Below is a small trained network, with its code and all its weights. Each question gives an input and a class and asks what happens when units are switched off, that is, made to give their printed mean instead of their output.

import numpy as np


def w(rows, s, z=0):
    codes = np.array(rows[::2]) - 128.0
    scale = np.full(codes.shape[1], s)
    scale[-1] = z or s
    return codes * scale


def f(y):
    return y / 2 * (1 + np.tanh(0.7978845608 * (y + 0.044715 * y**3)))


def log_softmax(a):
    a = a - a.max(-1, keepdims=True)
    return a - np.log(np.exp(a).sum(-1, keepdims=True))


def net(x, mask):
    res = np.array(x, float).reshape(1, 4) / 4 @ E
    y = f(res @ A[0][:, :-1].T + A[0][:, -1])
    res = res + np.where(mask, y, B[0][:, -1]) @ B[0][:, :-1]
    return log_softmax(res[-1] @ U[:, :-1].T + U[:, -1])


A, B = {}, {}
E = w([
[90,180,156,53,10],'x0',
[129,230,41,219,108],'x1',
[134,31,34,29,172],'x2',
[8,126,199,160,154],'x3',
],0.013)
A[0] = w([
[169,218,59,215,107,169],'N0',
[98,180,238,120,68,253],'N1',
[82,80,204,106,217,188],'N2',
[72,126,180,205,188,246],'N3',
[101,128,139,86,138,45],'N4',
[138,175,116,149,65,56],'N5',
[153,176,187,35,76,119],'N6',
[5,112,75,164,87,167],'N7',
],0.013,0.0036)
B[0] = w([
[199,160,43,164,154,248],'N0',
[2,99,127,188,16,253],'N1',
[149,49,162,132,167,224],'N2',
[155,153,226,152,188,238],'N3',
[120,63,146,140,132,145],'N4',
[91,175,118,175,141,185],'N5',
[85,58,72,136,92,206],'N6',
[84,198,159,68,155,199],'N7',
],0.013,0.019)
U = w([
[98,199,184,147,119,61],'0',
[109,201,100,126,165,139],'1',
[140,75,94,5,158,188],'2',
[90,154,127,85,109,1],'3',
[137,124,209,163,175,124],'4',
[80,128,144,154,81,110],'5',
[169,169,95,186,138,177],'6',
],0.021,0.0083)

Each question gives the input, the list of numbers given to net, and the class t.
The units are the neurons (one row each of A and B). Each row of codes is followed by its name. A weight is (code - 128) times the scale printed after its matrix; where a second scale follows, it is the last column's (A, B and U).
mask holds one flag per neuron, in row order. A switched-off neuron (its flag False) gives its mean, the last column of its row in B, instead of its output. The means were averaged over made-up inputs and are rounded, as every weight is.
A unit's drop is (log p(t) with every unit on - log p(t) with that unit switched off) / (log p(t) with every unit on - log p(t) with every unit switched off).
The circuit of an input: a set's keep is (log p(t) with only the set's units on - log p(t) with every unit switched off) / (log p(t) with every unit on - log p(t) with every unit switched off). Starting from all 8 units, units are removed one at a time, each time the one whose removal leaves the highest keep (on an exact tie, the one counted first), for as long as the keep stays at least 0.8.
circuit, biggest first: the units of the circuit, biggest drop first
unit that matters most: the unit with the biggest drop
top k neurons: the k neurons with the biggest drops, biggest first
drop when u is switched off: that unit's drop, to one decimal
input [-3,-5,-3,-7], class 2: unit that matters most	N1
input [2,5,6,1], class 1: top 3 neurons	(N2 N6 N1)
input [-1,8,3,7], class 1: circuit, biggest first	(N7 N1)
input [-2,-5,-3,-8], class 2: circuit, biggest first	(N1 N3)
input [-3,-2,1,-7], class 2: top 4 neurons	(N1 N0 N3 N5)
input [-1,-1,3,-8], class 2: top 2 neurons	(N1 N0)
input [7,5,2,-1], class 1: top 2 neurons	(N0 N7)
input [-1,-4,2,0], class 2: top 2 neurons	(N3 N1)
input [-2,8,1,4], class 1: top 3 neurons	(N7 N2 N6)
input [0,6,8,6], class 1: top 2 neurons	(N1 N2)
input [4,1,5,8], class 0: top 2 neurons	(N7 N6)
input [-3,-6,0,-3], class 2: top 2 neurons	(N3 N1)
input [5,4,-8,0], class 5: drop when N1 is switched off	6.6
input [3,6,-2,1], class 6: drop when N5 is switched off	-0.1
input [1,-5,1,-6], class 2: circuit, biggest first	(N1)
input [5,5,5,2], class 1: drop when N1 is switched off	0.4
